Here is a tiny trained network, its code and every weight. The questions are about switching its units off for an input and a target symbol, where a switched-off unit gives its printed mean instead of its output.

import numpy as np


def w(rows, s, z=0):
    codes = np.array(rows[::2]) - 128.0
    scale = np.full(codes.shape[1], s)
    scale[-1] = z or s
    return codes * scale


def norm(h):
    return h / np.sqrt((h * h).mean(-1, keepdims=True) + 1e-5)


def f(y):
    return y / 2 * (1 + np.tanh(0.7978845608 * (y + 0.044715 * y**3)))


def softmax(a):
    e = np.exp(a - a.max(-1, keepdims=True))
    return e / e.sum(-1, keepdims=True)


def log_softmax(a):
    a = a - a.max(-1, keepdims=True)
    return a - np.log(np.exp(a).sum(-1, keepdims=True))


def net(x, mask):
    ids = ['ΞΨΩγδεζηλστ'.index(c) for c in x.split()]
    T = len(ids)
    res = E[ids] + P[:T]
    u = 0
    for l in range(3):
        r = norm(res)
        for j in range(3):
            rows = slice(2 * j, 2 * j + 2)
            q, k, v = (r @ M[l][rows].T for M in (Q, K, V))
            z = softmax(np.where(np.tri(T) > 0, q @ k.T / 2**0.5, -1e9)) @ v
            o = O[l][rows]
            res = res + np.where(mask[u + j], z, o[:, -1]) @ o[:, :-1]
        u += 3
        y = f(norm(res) @ A[l][:, :-1].T + A[l][:, -1])
        res = res + np.where(mask[u : u + 4], y, B[l][:, -1]) @ B[l][:, :-1]
        u += 4
    return log_softmax(norm(res)[-1] @ U[:, :-1].T + U[:, -1])


Q, K, V, O, A, B = {}, {}, {}, {}, {}, {}
E = w([
[251,80,133,142,194,106,125,124],'Ξ',
[169,50,193,103,182,62,141,114],'Ψ',
[166,79,122,134,127,165,127,165],'Ω',
[107,89,141,147,94,144,102,124],'γ',
[91,48,108,126,94,151,125,155],'δ',
[127,113,157,107,148,114,137,89],'ε',
[147,152,162,130,119,146,160,164],'ζ',
[111,131,94,94,179,125,109,59],'η',
[149,103,83,123,158,152,134,165],'λ',
[122,85,173,180,115,98,194,96],'σ',
[94,136,75,161,120,159,94,147],'τ',
],0.03)
P = w([
[148,100,197,146,186,247,60,91],'0',
[163,88,148,128,150,199,124,93],'1',
[155,107,139,121,154,184,130,116],'2',
[142,112,132,113,127,168,129,124],'3',
[112,117,140,137,101,118,113,138],'4',
[107,123,127,126,101,111,131,139],'5',
[98,133,110,116,101,105,147,142],'6',
[104,136,102,99,93,97,150,135],'7',
[112,129,88,66,71,97,157,120],'8',
],0.015)
Q[0] = w([
[23,10,54,156,121,65,140,118],'0.h0',
[101,221,253,183,34,139,130,209],'0.h0',
[161,174,140,76,164,76,150,133],'0.h1',
[120,201,147,128,173,71,48,21],'0.h1',
[45,2,249,67,99,154,250,51],'0.h2',
[92,195,21,145,16,238,165,113],'0.h2',
],0.0083)
K[0] = w([
[72,81,77,96,136,63,144,150],'0.h0',
[106,249,145,97,83,130,166,183],'0.h0',
[152,127,154,125,175,124,114,128],'0.h1',
[92,133,152,104,163,123,99,66],'0.h1',
[88,184,164,53,42,104,202,68],'0.h2',
[49,210,44,123,66,151,123,137],'0.h2',
],0.011)
V[0] = w([
[149,159,127,65,68,126,157,126],'0.h0',
[142,80,103,143,112,54,89,103],'0.h0',
[245,154,117,150,96,69,86,107],'0.h1',
[103,79,162,19,172,79,112,174],'0.h1',
[159,150,169,56,58,81,138,64],'0.h2',
[62,153,191,85,194,125,159,117],'0.h2',
],0.012)
O[0] = w([
[152,120,130,254,100,90,154,224,1],'0.h0',
[121,141,114,24,103,100,114,112,121],'0.h0',
[54,227,225,104,89,120,145,152,93],'0.h1',
[13,80,141,53,145,104,137,191,164],'0.h1',
[98,164,153,246,182,102,124,179,85],'0.h2',
[103,105,155,179,160,191,130,138,110],'0.h2',
],0.0069,0.0039)
A[0] = w([
[16,102,115,124,64,176,76,70,251],'0.n0',
[71,167,113,81,83,172,134,131,245],'0.n1',
[120,165,243,214,100,125,253,72,207],'0.n2',
[43,146,99,189,188,97,164,97,17],'0.n3',
],0.011,0.0012)
B[0] = w([
[176,64,74,188,117,132,113,173,254],'0.n0',
[132,134,45,143,194,108,111,85,151],'0.n1',
[173,34,9,149,128,178,118,66,244],'0.n2',
[89,142,115,19,100,94,137,123,161],'0.n3',
],0.011,0.0064)
Q[1] = w([
[143,13,7,208,230,169,67,82],'1.h0',
[194,194,105,101,163,182,128,137],'1.h0',
[62,170,139,34,89,189,115,133],'1.h1',
[83,43,56,140,84,156,151,179],'1.h1',
[157,19,30,143,170,177,56,102],'1.h2',
[189,103,97,220,169,110,142,192],'1.h2',
],0.019)
K[1] = w([
[253,81,189,92,133,57,77,150],'1.h0',
[138,117,73,170,145,156,123,117],'1.h0',
[103,129,124,149,118,186,76,129],'1.h1',
[107,127,87,162,64,114,143,117],'1.h1',
[149,133,192,81,149,73,158,48],'1.h2',
[112,86,179,115,163,50,183,112],'1.h2',
],0.034)
V[1] = w([
[208,105,105,119,139,98,111,123],'1.h0',
[200,90,178,86,107,98,96,151],'1.h0',
[122,160,236,90,123,65,193,103],'1.h1',
[247,55,107,138,190,32,156,149],'1.h1',
[108,100,147,81,99,96,155,80],'1.h2',
[158,151,154,135,120,101,147,150],'1.h2',
],0.011)
O[1] = w([
[72,133,158,126,115,145,168,61,222],'1.h0',
[2,216,187,145,67,166,148,91,227],'1.h0',
[237,46,122,108,102,144,210,42,25],'1.h1',
[12,138,168,106,98,136,170,63,250],'1.h1',
[61,148,156,129,118,139,172,53,150],'1.h2',
[188,101,129,118,117,152,203,10,121],'1.h2',
],0.0066,0.016)
A[1] = w([
[154,40,248,49,85,99,133,157,107],'1.n0',
[182,173,216,36,24,67,201,224,45],'1.n1',
[111,136,41,202,103,106,165,147,183],'1.n2',
[77,147,77,159,109,165,195,83,2],'1.n3',
],0.012,0.0023)
B[1] = w([
[176,193,156,134,80,138,128,72,208],'1.n0',
[180,51,98,137,168,142,77,253,152],'1.n1',
[128,130,134,125,77,149,168,129,201],'1.n2',
[115,147,138,118,138,124,98,178,254],'1.n3',
],0.02,0.0085)
Q[2] = w([
[154,100,188,82,231,207,86,132],'2.h0',
[108,104,148,69,160,76,135,162],'2.h0',
[151,110,176,83,238,212,83,137],'2.h1',
[116,99,95,137,96,187,132,166],'2.h1',
[99,60,94,176,131,195,151,98],'2.h2',
[161,119,190,59,255,210,85,148],'2.h2',
],0.018)
K[2] = w([
[224,73,211,113,169,141,41,118],'2.h0',
[116,78,202,146,85,178,115,143],'2.h0',
[222,64,199,117,152,194,11,105],'2.h1',
[108,137,29,136,156,159,133,91],'2.h1',
[145,173,73,115,180,173,124,139],'2.h2',
[228,70,205,117,152,168,8,109],'2.h2',
],0.015)
V[2] = w([
[100,103,33,90,145,160,222,41],'2.h0',
[133,110,151,24,68,89,35,131],'2.h0',
[154,136,211,45,130,203,174,227],'2.h1',
[145,83,131,184,13,142,130,151],'2.h1',
[113,12,180,64,157,131,179,204],'2.h2',
[186,175,5,74,107,155,100,163],'2.h2',
],0.027)
O[2] = w([
[152,7,119,75,137,113,174,131,192],'2.h0',
[150,181,87,118,82,63,134,91,170],'2.h0',
[112,142,221,120,35,130,143,198,116],'2.h1',
[187,120,124,49,122,152,74,118,190],'2.h1',
[105,59,159,161,65,80,82,103,2],'2.h2',
[99,161,94,90,62,191,183,159,62],'2.h2',
],0.019,0.0089)
A[2] = w([
[129,149,232,71,181,117,198,52,122],'2.n0',
[255,110,136,99,93,95,185,179,28],'2.n1',
[238,124,134,150,153,20,125,185,4],'2.n2',
[181,106,101,147,107,169,84,188,169],'2.n3',
],0.023,0.003)
B[2] = w([
[40,124,126,89,153,152,168,67,252],'2.n0',
[140,108,114,157,188,54,60,196,167],'2.n1',
[162,120,59,107,135,99,126,255,159],'2.n2',
[78,131,181,135,162,169,148,133,167],'2.n3',
],0.025,0.017)
U = w([
[118,169,228,89,145,116,201,20,126],'Ξ',
[130,139,151,91,212,21,117,207,134],'Ψ',
[133,205,188,83,78,78,82,185,252],'Ω',
[141,217,129,125,158,135,9,62,41],'γ',
[96,90,118,85,53,96,21,94,61],'δ',
[116,89,173,222,153,75,49,131,119],'ε',
[105,112,187,122,160,216,66,203,131],'ζ',
[91,118,65,248,185,122,151,146,20],'η',
[57,114,118,143,37,114,166,196,58],'λ',
[214,29,116,127,175,148,123,84,226],'σ',
[171,176,49,77,128,173,162,171,150],'τ',
],0.012,0.0034)

Each question gives the input, a string of symbols that net reads in full, and the target symbol t.
The units are the heads (2 rows each of Q, K, V and O) and the neurons (one row each of A and B). Each row of codes is followed by its name. A weight is (code - 128) times the scale printed after its matrix; where a second scale follows, it is the last column's (O, A, B and U).
mask holds one flag per unit, layer by layer, with each layer's heads first. A switched-off unit (its flag False) gives its mean, the last column of its rows in O or B, instead of its output. The means were averaged over made-up inputs and are rounded, as every weight is.
A unit's drop is (log p(t) with every unit on - log p(t) with that unit switched off) / (log p(t) with every unit on - log p(t) with every unit switched off).
The circuit of an input: a set's keep is (log p(t) with only the set's units on - log p(t) with every unit switched off) / (log p(t) with every unit on - log p(t) with every unit switched off). Starting from the 12 units with the biggest drops (on a tie, the unit counted first), units are removed one at a time, each time the one whose removal leaves the highest keep (on an exact tie, the one counted first), for as long as the keep stays at least 0.8.
circuit, biggest first: the units of the circuit, biggest drop first
top k neurons: the k neurons with the biggest drops, biggest first
top k neurons in layer l: the k neurons of layer l with the biggest drops, biggest first
which heads matter: for each layer, one digit per head in row order, 1 if its drop is at least 0.15 and else 0, layers parted by /
input Ξ ε δ γ ε, target ε: circuit, biggest first -> (2.h2, 1.n0)
input Ξ Ξ τ ζ ζ Ξ ε δ δ, target ε: circuit, biggest first -> (2.h2, 0.h2, 2.n0)
input ε σ ζ, target σ: circuit, biggest first -> (0.n2, 2.h0)
input ε Ω σ Ψ γ, target σ: which heads matter -> 000 / 000 / 010
input τ γ ζ ε, target τ: which heads matter -> 001 / 000 / 001
input λ τ γ, target τ: circuit, biggest first -> (0.h2, 2.h2)
input ζ γ Ξ Ξ Ξ τ Ψ ζ σ, target σ: circuit, biggest first -> (0.n2, 2.h0)
input Ξ Ψ Ξ Ξ Ψ λ γ, target λ: circuit, biggest first -> (0.n0, 2.h1)
input Ψ Ξ Ξ δ ζ Ψ Ψ Ξ, target Ω: circuit, biggest first -> (0.h1, 2.h0, 2.h1)
input Ω λ σ Ψ Ψ, target Ψ: circuit, biggest first -> (1.n0, 2.n2, 0.n2, 2.h2)
input σ Ψ Ξ τ γ Ψ, target Ψ: which heads matter -> 111 / 101 / 001
input σ Ξ Ψ Ξ Ψ Ψ τ γ, target τ: circuit, biggest first -> (2.h2)
input Ξ λ Ψ Ξ ε σ ε γ, target σ: which heads matter -> 000 / 000 / 110
input ε ζ δ, target ζ: top 2 neurons in layer 0 -> (0.n0, 0.n2)
input Ξ ζ η τ Ψ Ω δ ζ, target ζ: circuit, biggest first -> (0.h0, 2.h1, 2.n3)
input Ψ γ Ξ Ω, target Ψ: circuit, biggest first -> (2.h2, 2.n2, 0.n2)
input γ τ Ξ ζ γ η γ, target η: top neuron in layer 1 -> (1.n0)
input ε Ξ ζ Ω γ δ Ξ γ, target δ: top 3 neurons -> (1.n0, 1.n2, 0.n0)
input Ξ Ξ Ω τ λ γ ζ, target λ: top 4 neurons -> (1.n3, 1.n0, 0.n1, 1.n2)
input Ψ Ω γ η, target Ψ: top 2 neurons -> (0.n2, 1.n1)
input ζ ζ γ λ Ω ζ, target λ: top neuron in layer 0 -> (0.n1)
input Ξ η γ Ξ τ Ξ Ξ, target Ω: top 2 neurons -> (0.n2, 1.n1)
input Ξ Ξ σ δ, target σ: circuit, biggest first -> (0.n2, 2.h1, 2.h0)
input γ τ δ, target τ: which heads matter -> 000 / 000 / 001
input λ γ η, target λ: which heads matter -> 001 / 000 / 011
input δ Ξ Ψ γ, target γ: which heads matter -> 000 / 010 / 100
input Ξ τ τ Ξ λ Ψ Ω γ, target γ: top 2 neurons -> (1.n2, 0.n2)
input ζ ζ δ λ λ, target ζ: top 3 neurons in layer 0 -> (0.n0, 0.n3, 0.n1)
input ε ζ γ γ, target ζ: top neuron in layer 0 -> (0.n2)
input η Ξ ζ η, target η: which heads matter -> 000 / 100 / 010
